Below is a small trained network, with its code and all its weights. Each question gives an input and a target symbol and asks what happens when units are switched off, that is, made to give their printed mean instead of their output.

import numpy as np


def w(rows, s, z=0):
    codes = np.array(rows[::2]) - 128.0
    scale = np.full(codes.shape[1], s)
    scale[-1] = z or s
    return codes * scale


def f(y):
    return y / 2 * (1 + np.tanh(0.7978845608 * (y + 0.044715 * y**3)))


def softmax(a):
    e = np.exp(a - a.max(-1, keepdims=True))
    return e / e.sum(-1, keepdims=True)


def log_softmax(a):
    a = a - a.max(-1, keepdims=True)
    return a - np.log(np.exp(a).sum(-1, keepdims=True))


def net(x, mask):
    ids = ['αγδζθμξπτφψ'.index(c) for c in x.split()]
    T = len(ids)
    res = E[ids] + P[:T]
    r = res
    for j in range(3):
        rows = slice(2 * j, 2 * j + 2)
        q, k, v = (r @ M[0][rows].T for M in (Q, K, V))
        z = softmax(np.where(np.tri(T) > 0, q @ k.T / 2**0.5, -1e9)) @ v
        o = O[0][rows]
        res = res + np.where(mask[j], z, o[:, -1]) @ o[:, :-1]
    y = f(res @ A[0][:, :-1].T + A[0][:, -1])
    res = res + np.where(mask[3:15], y, B[0][:, -1]) @ B[0][:, :-1]
    return log_softmax(res[-1] @ U[:, :-1].T + U[:, -1])


Q, K, V, O, A, B = {}, {}, {}, {}, {}, {}
E = w([
[126,185,112,71],'α',
[129,106,65,104],'γ',
[126,171,148,206],'δ',
[164,110,185,81],'ζ',
[168,75,170,121],'θ',
[124,141,144,33],'μ',
[211,185,152,111],'ξ',
[138,49,145,141],'π',
[178,115,102,103],'τ',
[46,48,145,107],'φ',
[92,86,249,75],'ψ',
],0.018)
P = w([
[170,255,78,230],'0',
[141,186,28,175],'1',
[164,153,26,140],'2',
[160,114,18,118],'3',
[157,83,24,104],'4',
[165,67,1,86],'5',
[154,37,5,74],'6',
[159,13,5,60],'7',
[172,7,6,51],'8',
],0.0037)
Q[0] = w([
[114,161,136,239],'H0',
[213,38,90,4],'H0',
[147,163,132,111],'H1',
[159,106,156,107],'H1',
[154,160,136,32],'H2',
[62,163,85,98],'H2',
],0.02)
K[0] = w([
[81,207,131,138],'H0',
[142,26,124,1],'H0',
[116,96,126,166],'H1',
[133,94,65,129],'H1',
[131,198,108,44],'H2',
[109,181,94,210],'H2',
],0.018)
V[0] = w([
[187,180,198,91],'H0',
[248,109,79,130],'H0',
[73,167,94,185],'H1',
[138,103,169,196],'H1',
[151,151,128,116],'H2',
[105,129,84,115],'H2',
],0.015)
O[0] = w([
[217,237,216,82,157],'H0',
[239,53,65,3,48],'H0',
[77,44,44,166,2],'H1',
[127,62,189,160,87],'H1',
[119,108,81,145,153],'H2',
[77,162,94,123,127],'H2',
],0.0073,0.0046)
A[0] = w([
[182,158,153,204,94],'N0',
[216,130,152,222,125],'N1',
[22,89,97,80,187],'N2',
[182,120,154,103,66],'N3',
[196,133,28,100,205],'N4',
[76,170,68,51,148],'N5',
[147,255,108,101,98],'N6',
[131,59,201,187,110],'N7',
[93,132,155,132,125],'N8',
[154,176,188,88,98],'N9',
[216,187,58,223,2],'N10',
[170,165,65,134,6],'N11',
],0.0081,0.0043)
B[0] = w([
[64,138,85,88,155],'N0',
[83,3,180,9,164],'N1',
[218,179,133,148,214],'N2',
[85,169,106,64,171],'N3',
[52,120,40,216,243],'N4',
[232,197,141,185,192],'N5',
[97,121,169,137,234],'N6',
[162,53,191,86,195],'N7',
[168,95,154,142,163],'N8',
[91,122,33,98,253],'N9',
[23,31,176,172,137],'N10',
[82,201,126,62,132],'N11',
],0.011,0.0062)
U = w([
[72,200,104,201,74],'α',
[74,139,73,177,146],'γ',
[136,45,102,142,227],'δ',
[199,200,108,33,76],'ζ',
[202,103,73,26,2],'θ',
[120,227,123,121,201],'μ',
[27,94,93,146,61],'ξ',
[239,46,86,80,156],'π',
[49,131,71,137,132],'τ',
[193,121,205,254,102],'φ',
[132,194,252,83,193],'ψ',
],0.0071,0.0033)

Each question gives the input, a string of symbols that net reads in full, and the target symbol t.
The units are the heads (2 rows each of Q, K, V and O) and the neurons (one row each of A and B). Each row of codes is followed by its name. A weight is (code - 128) times the scale printed after its matrix; where a second scale follows, it is the last column's (O, A, B and U).
mask holds one flag per unit, heads first, then neurons. A switched-off unit (its flag False) gives its mean, the last column of its rows in O or B, instead of its output. The means were averaged over made-up inputs and are rounded, as every weight is.
A unit's drop is (log p(t) with every unit on - log p(t) with that unit switched off) / (log p(t) with every unit on - log p(t) with every unit switched off).
The circuit of an input: a set's keep is (log p(t) with only the set's units on - log p(t) with every unit switched off) / (log p(t) with every unit on - log p(t) with every unit switched off). Starting from the 12 units with the biggest drops (on a tie, the unit counted first), units are removed one at a time, each time the one whose removal leaves the highest keep (on an exact tie, the one counted first), for as long as the keep stays at least 0.8.
units of the circuit, in order: the units of the circuit, biggest drop first
unit that matters most: the unit with the biggest drop
k most important neurons: the k neurons with the biggest drops, biggest first
which heads matter: for each layer, one digit per head in row order, 1 if its drop is at least 0.15 and else 0, layers parted by /
drop of u: that unit's drop, to one decimal
input φ ψ ψ ψ θ, target ψ: which heads matter => 100
input μ μ ζ ψ ψ ψ θ, target ψ: units of the circuit, in order => [H0, N4]
input δ ξ γ ξ, target γ: unit that matters most => N4
input μ μ μ, target μ: which heads matter => 010
input α ψ ψ ξ, target ξ: 4 most important neurons => [N9, N10, N0, N1]
input γ ξ ψ θ α π π ξ τ, target γ: units of the circuit, in order => [N4, H0, N1]
input φ φ ψ, target φ: units of the circuit, in order => [H0, H1, N8, N9]
input φ γ δ, target δ: 2 most important neurons => [N1, N4]
input θ ψ ψ δ ψ π, target ψ: 2 most important neurons => [N4, N9]
input μ δ ξ, target ξ: 2 most important neurons => [N10, N1]
input π ψ δ α γ γ, target γ: 2 most important neurons => [N4, N7]
input τ φ ψ τ ζ, target ζ: 3 most important neurons => [N3, N10, N7]
input ψ φ α, target α: 2 most important neurons => [N7, N1]
input ψ δ ψ ψ ξ, target ψ: unit that matters most => H0
input τ φ α γ, target α: drop of N2 => 0.2
input φ ψ τ μ ζ, target ζ: drop of N2 => -0.2
input δ α δ, target ξ: drop of H1 => -0.1
